Below is a small trained network, with its code and all its weights. Each question gives an input and a target symbol and asks what happens when units are switched off, that is, made to give their printed mean instead of their output.

import numpy as np


def w(rows, s, z=0):
    codes = np.array(rows[::2]) - 128.0
    scale = np.full(codes.shape[1], s)
    scale[-1] = z or s
    return codes * scale


def norm(h):
    return h / np.sqrt((h * h).mean(-1, keepdims=True) + 1e-5)


def f(y):
    return np.maximum(y, 0)


def softmax(a):
    e = np.exp(a - a.max(-1, keepdims=True))
    return e / e.sum(-1, keepdims=True)


def log_softmax(a):
    a = a - a.max(-1, keepdims=True)
    return a - np.log(np.exp(a).sum(-1, keepdims=True))


def net(x, mask):
    ids = ['γεζθξστφω'.index(c) for c in x.split()]
    T = len(ids)
    res = E[ids] + P[:T]
    u = 0
    for l in range(2):
        q, k, v = (norm(res) @ M[l].T for M in (Q, K, V))
        z = softmax(np.where(np.tri(T) > 0, q @ k.T / 3**0.5, -1e9)) @ v
        res = res + np.where(mask[u], z, O[l][:, -1]) @ O[l][:, :-1]
        u += 1
        y = f(norm(res) @ A[l][:, :-1].T + A[l][:, -1])
        res = res + np.where(mask[u : u + 16], y, B[l][:, -1]) @ B[l][:, :-1]
        u += 16
    return log_softmax(norm(res)[-1] @ U[:, :-1].T + U[:, -1])


Q, K, V, O, A, B = {}, {}, {}, {}, {}, {}
E = w([
[122,127,68,150,56,119,77,116,190,89,87],'γ',
[212,112,56,158,100,170,148,97,126,144,195],'ε',
[231,148,164,107,53,87,96,126,101,207,129],'ζ',
[140,80,16,53,92,154,200,69,139,162,220],'θ',
[112,165,72,106,159,135,154,126,141,182,212],'ξ',
[150,161,150,220,178,179,92,111,112,167,95],'σ',
[105,48,117,104,106,118,175,114,96,199,100],'τ',
[67,129,153,163,124,140,102,2,119,113,176],'φ',
[107,155,95,101,175,38,68,95,138,186,74],'ω',
],0.0049)
P = w([
[153,173,189,106,133,175,173,91,175,101,108],'0',
[188,171,81,179,88,61,178,48,185,180,134],'1',
[86,112,175,151,94,155,160,155,183,135,210],'2',
[156,197,145,43,160,176,128,61,205,131,39],'3',
[200,144,99,180,87,80,164,117,39,135,149],'4',
[87,94,146,159,143,155,84,154,148,117,210],'5',
[171,191,132,57,164,179,107,47,208,145,25],'6',
[122,162,91,147,101,58,93,131,14,152,136],'7',
[106,65,134,131,197,138,35,175,110,67,204],'8',
[164,207,157,50,153,188,99,41,203,125,27],'9',
[58,187,80,145,59,65,103,121,14,203,110],'10',
[79,2,120,184,176,108,80,177,138,68,185],'11',
],0.004)
Q[0] = w([
[119,55,166,114,108,12,225,119,68,102,171],'0.h0',
[146,156,121,78,201,156,96,1,233,176,161],'0.h0',
[134,91,66,135,71,105,81,26,194,81,144],'0.h0',
],0.0099)
K[0] = w([
[91,167,147,81,68,125,198,13,132,186,113],'0.h0',
[109,80,139,72,144,106,43,159,36,94,224],'0.h0',
[111,59,149,112,99,81,77,79,148,57,142],'0.h0',
],0.011)
V[0] = w([
[137,166,124,45,96,60,104,162,44,207,133],'0.h0',
[94,105,194,164,254,129,144,108,117,223,133],'0.h0',
[161,10,177,164,69,152,96,104,122,166,60],'0.h0',
],0.0062)
O[0] = w([
[125,108,75,230,223,103,213,93,167,209,159,2],'0.h0',
[98,221,113,86,232,124,232,167,40,31,130,216],'0.h0',
[113,154,43,191,93,251,108,185,129,160,113,120],'0.h0',
],0.0028,0.0053)
A[0] = w([
[91,144,136,145,168,82,104,202,221,126,145,101],'0.n0',
[175,130,84,157,170,120,201,130,161,140,66,126],'0.n1',
[158,149,127,82,157,123,145,151,176,100,70,51],'0.n2',
[107,113,165,211,154,124,89,207,128,124,118,83],'0.n3',
[157,140,148,236,159,125,121,65,172,168,126,5],'0.n4',
[124,100,149,81,112,148,80,179,165,133,79,109],'0.n5',
[144,153,199,142,143,120,116,237,167,170,211,74],'0.n6',
[158,122,161,189,117,167,124,223,134,119,181,84],'0.n7',
[158,162,132,100,130,134,164,104,95,144,117,156],'0.n8',
[125,147,104,170,110,58,108,98,115,114,110,149],'0.n9',
[155,128,127,82,102,58,142,156,108,136,3,7],'0.n10',
[130,191,63,95,86,115,95,146,139,102,152,59],'0.n11',
[99,62,131,136,128,110,145,203,115,142,87,133],'0.n12',
[181,135,132,169,79,50,123,212,71,139,118,108],'0.n13',
[117,142,117,119,152,217,145,168,122,132,70,110],'0.n14',
[100,69,112,155,113,152,86,165,148,158,159,138],'0.n15',
],0.0061,0.0027)
B[0] = w([
[135,131,40,116,85,147,55,82,111,123,148,150],'0.n0',
[106,174,145,122,97,134,45,75,148,147,192,169],'0.n1',
[137,116,205,128,163,75,154,75,120,98,81,178],'0.n2',
[121,159,98,154,134,68,106,202,145,54,149,158],'0.n3',
[86,81,126,182,164,133,204,189,229,163,185,165],'0.n4',
[122,152,188,105,144,139,38,153,105,156,72,176],'0.n5',
[134,172,218,3,129,19,129,209,199,103,158,156],'0.n6',
[211,124,203,146,209,94,131,84,149,132,97,163],'0.n7',
[163,125,172,132,94,130,68,160,147,123,83,252],'0.n8',
[191,120,79,143,97,65,103,129,149,182,141,215],'0.n9',
[98,129,77,170,149,190,214,136,146,106,240,174],'0.n10',
[144,144,139,158,194,161,179,156,135,175,139,208],'0.n11',
[117,154,156,78,212,146,111,106,95,181,155,148],'0.n12',
[189,207,183,147,102,85,134,132,111,246,193,190],'0.n13',
[133,170,83,91,98,51,94,88,115,91,122,206],'0.n14',
[123,167,132,109,207,103,169,135,81,78,143,178],'0.n15',
],0.0067,0.0033)
Q[1] = w([
[130,69,98,131,85,194,203,176,124,154,171],'1.h0',
[146,59,27,179,85,107,200,235,51,70,126],'1.h0',
[171,95,91,2,161,202,163,115,184,182,34],'1.h0',
],0.0088)
K[1] = w([
[191,178,136,71,153,187,162,44,226,125,59],'1.h0',
[99,189,143,103,8,183,224,37,226,176,59],'1.h0',
[212,56,136,65,180,217,74,108,206,1,226],'1.h0',
],0.0075)
V[1] = w([
[195,126,109,19,178,207,194,132,85,199,186],'1.h0',
[1,95,195,148,78,193,126,31,30,117,185],'1.h0',
[131,211,224,178,108,167,148,230,85,63,186],'1.h0',
],0.0062)
O[1] = w([
[93,12,113,106,149,51,106,101,70,172,133,140],'1.h0',
[165,183,254,118,98,47,139,190,159,238,188,95],'1.h0',
[196,91,85,136,102,78,211,203,183,134,92,254],'1.h0',
],0.0037,0.0035)
A[1] = w([
[122,148,147,105,108,155,154,153,74,83,105,113],'1.n0',
[158,71,175,162,178,123,165,104,141,108,110,67],'1.n1',
[149,162,110,130,155,117,122,152,117,92,178,134],'1.n2',
[88,136,153,88,146,91,134,95,111,98,101,139],'1.n3',
[175,150,137,148,101,162,109,105,125,161,86,164],'1.n4',
[153,97,170,126,163,95,181,97,145,141,134,74],'1.n5',
[95,44,188,114,148,127,86,127,124,196,131,53],'1.n6',
[126,116,77,161,123,156,159,149,155,170,170,111],'1.n7',
[99,127,121,110,104,199,76,215,170,155,125,72],'1.n8',
[152,99,63,210,109,192,254,162,199,209,236,67],'1.n9',
[111,97,49,133,159,128,101,109,93,109,136,186],'1.n10',
[103,214,23,132,31,78,86,114,34,196,124,42],'1.n11',
[156,69,87,184,126,128,112,125,63,164,27,48],'1.n12',
[64,132,136,113,144,115,156,200,88,153,87,70],'1.n13',
[63,163,171,166,113,186,153,97,117,122,172,3],'1.n14',
[172,102,101,119,123,76,146,154,98,137,116,186],'1.n15',
],0.0079,0.0021)
B[1] = w([
[128,139,96,161,181,89,154,117,158,129,112,162],'1.n0',
[168,91,119,121,115,147,133,125,48,105,142,147],'1.n1',
[80,103,124,131,192,140,131,109,84,128,144,200],'1.n2',
[164,84,108,156,125,173,136,162,136,150,177,192],'1.n3',
[79,95,128,123,138,107,172,200,117,143,159,191],'1.n4',
[151,121,153,128,56,141,89,123,94,109,86,170],'1.n5',
[57,129,122,189,165,107,189,113,146,113,65,155],'1.n6',
[189,119,124,157,117,97,134,164,114,165,175,172],'1.n7',
[99,152,104,184,134,207,55,141,118,111,112,144],'1.n8',
[191,52,36,228,142,113,146,189,158,254,212,224],'1.n9',
[122,176,185,144,138,85,132,236,91,108,149,190],'1.n10',
[90,163,67,66,46,96,119,101,5,128,48,255],'1.n11',
[97,122,117,28,111,98,129,79,188,116,214,152],'1.n12',
[105,92,148,170,141,102,124,53,154,110,121,137],'1.n13',
[167,187,134,101,136,164,108,41,138,175,149,154],'1.n14',
[105,160,142,149,138,160,97,90,178,119,129,194],'1.n15',
],0.0098,0.0067)
U = w([
[85,120,126,153,100,242,54,206,174,130,97,134],'γ',
[81,48,116,8,111,109,131,152,202,74,209,84],'ε',
[177,91,59,211,109,95,151,186,149,218,191,214],'ζ',
[55,43,190,187,147,88,167,76,157,147,61,154],'θ',
[254,31,167,122,88,172,124,98,73,61,123,1],'ξ',
[176,179,69,135,195,125,220,175,176,43,74,133],'σ',
[88,171,65,68,46,80,135,120,32,146,91,138],'τ',
[187,198,251,99,72,71,145,191,195,153,119,137],'φ',
[145,209,150,143,182,187,103,26,134,129,220,63],'ω',
],0.0043,0.00072)

Each question gives the input, a string of symbols that net reads in full, and the target symbol t.
The units are the heads (3 rows each of Q, K, V and O) and the neurons (one row each of A and B). Each row of codes is followed by its name. A weight is (code - 128) times the scale printed after its matrix; where a second scale follows, it is the last column's (O, A, B and U).
mask holds one flag per unit, layer by layer, with each layer's heads first. A switched-off unit (its flag False) gives its mean, the last column of its rows in O or B, instead of its output. The means were averaged over made-up inputs and are rounded, as every weight is.
A unit's drop is (log p(t) with every unit on - log p(t) with that unit switched off) / (log p(t) with every unit on - log p(t) with every unit switched off).
The circuit of an input: a set's keep is (log p(t) with only the set's units on - log p(t) with every unit switched off) / (log p(t) with every unit on - log p(t) with every unit switched off). Starting from the 12 units with the biggest drops (on a tie, the unit counted first), units are removed one at a time, each time the one whose removal leaves the highest keep (on an exact tie, the one counted first), for as long as the keep stays at least 0.8.
units of the circuit, in order: the units of the circuit, biggest drop first
unit that matters most: the unit with the biggest drop
k most important neurons: the k neurons with the biggest drops, biggest first
k most important neurons of layer l: the k neurons of layer l with the biggest drops, biggest first
drop when u is switched off: that unit's drop, to one decimal
input σ ξ σ σ φ φ σ γ τ θ φ ω, target τ: units of the circuit, in order : (0.n0, 1.n11)
input θ σ φ γ, target φ: units of the circuit, in order : (1.h0, 1.n9)
input θ φ γ φ ζ ξ φ σ σ ξ, target σ: 2 most important neurons : (1.n11, 1.n9)
input σ φ σ τ φ φ γ γ σ θ, target σ: most important neuron : (0.n3)
input φ φ φ γ φ τ σ, target τ: units of the circuit, in order : (0.h0, 0.n14, 1.n11)
input γ ε φ φ σ τ ω ξ ζ, target φ: units of the circuit, in order : (0.n6, 1.n9, 1.n11)
input σ ε θ φ φ ε φ, target ε: units of the circuit, in order : (1.h0, 1.n12, 1.n11, 1.n9)
input φ τ φ φ φ ξ ξ, target ξ: 2 most important neurons of layer 0 : (0.n6, 0.n2)
input ε σ σ γ τ ω, target τ: units of the circuit, in order : (1.n11, 0.n0)
input ξ φ φ φ τ θ θ, target θ: 2 most important neurons : (1.n6, 1.n11)
input θ φ ζ ω φ σ σ φ θ φ, target θ: 2 most important neurons : (1.n6, 0.n10)
input ζ σ ε γ, target ε: 3 most important neurons of layer 1 : (1.n12, 1.n11, 1.n9)
input σ θ θ θ, target θ: 3 most important neurons of layer 1 : (1.n6, 1.n11, 1.n9)
input τ σ ω ξ, target ω: most important neuron : (0.n1)
input ξ φ ζ, target φ: 2 most important neurons of layer 0 : (0.n6, 0.n13)
input θ τ σ τ ε θ ε, target θ: 2 most important neurons : (0.n15, 1.n6)
input τ σ ξ σ γ ε, target ξ: 2 most important neurons : (0.n7, 1.n1)
input φ γ φ ξ φ ε θ, target ε: 2 most important neurons : (1.n12, 1.n11)
input ξ θ φ γ ξ ξ σ σ, target τ: 2 most important neurons : (1.n11, 0.n13)
input φ φ σ θ σ φ γ σ φ τ, target φ: unit that matters most : 1.h0
input θ φ θ φ φ θ, target ω: 2 most important neurons : (0.n15, 1.n14)
input σ φ φ, target ω: 3 most important neurons of layer 1 : (1.n14, 1.n11, 1.n9)
input τ φ σ ζ φ σ θ, target σ: 4 most important neurons : (0.n14, 1.n11, 1.n9, 0.n2)
input θ τ ξ φ φ φ ε θ ω ξ, target ω: drop when 1.n11 is switched off : 0.2
input τ φ θ ξ, target θ: drop when 0.n7 is switched off : 0.0
input σ φ ξ ξ φ ξ ξ φ σ ξ, target σ: drop when 1.h0 is switched off : 0.1
input φ σ φ φ, target φ: drop when 1.h0 is switched off : 0.9
input θ τ φ τ ε φ σ ω ξ, target ε: 3 most important neurons : (0.n6, 1.n9, 1.n11)
input σ τ γ ξ σ ε ζ φ ε ε, target ε: unit that matters most : 1.n12
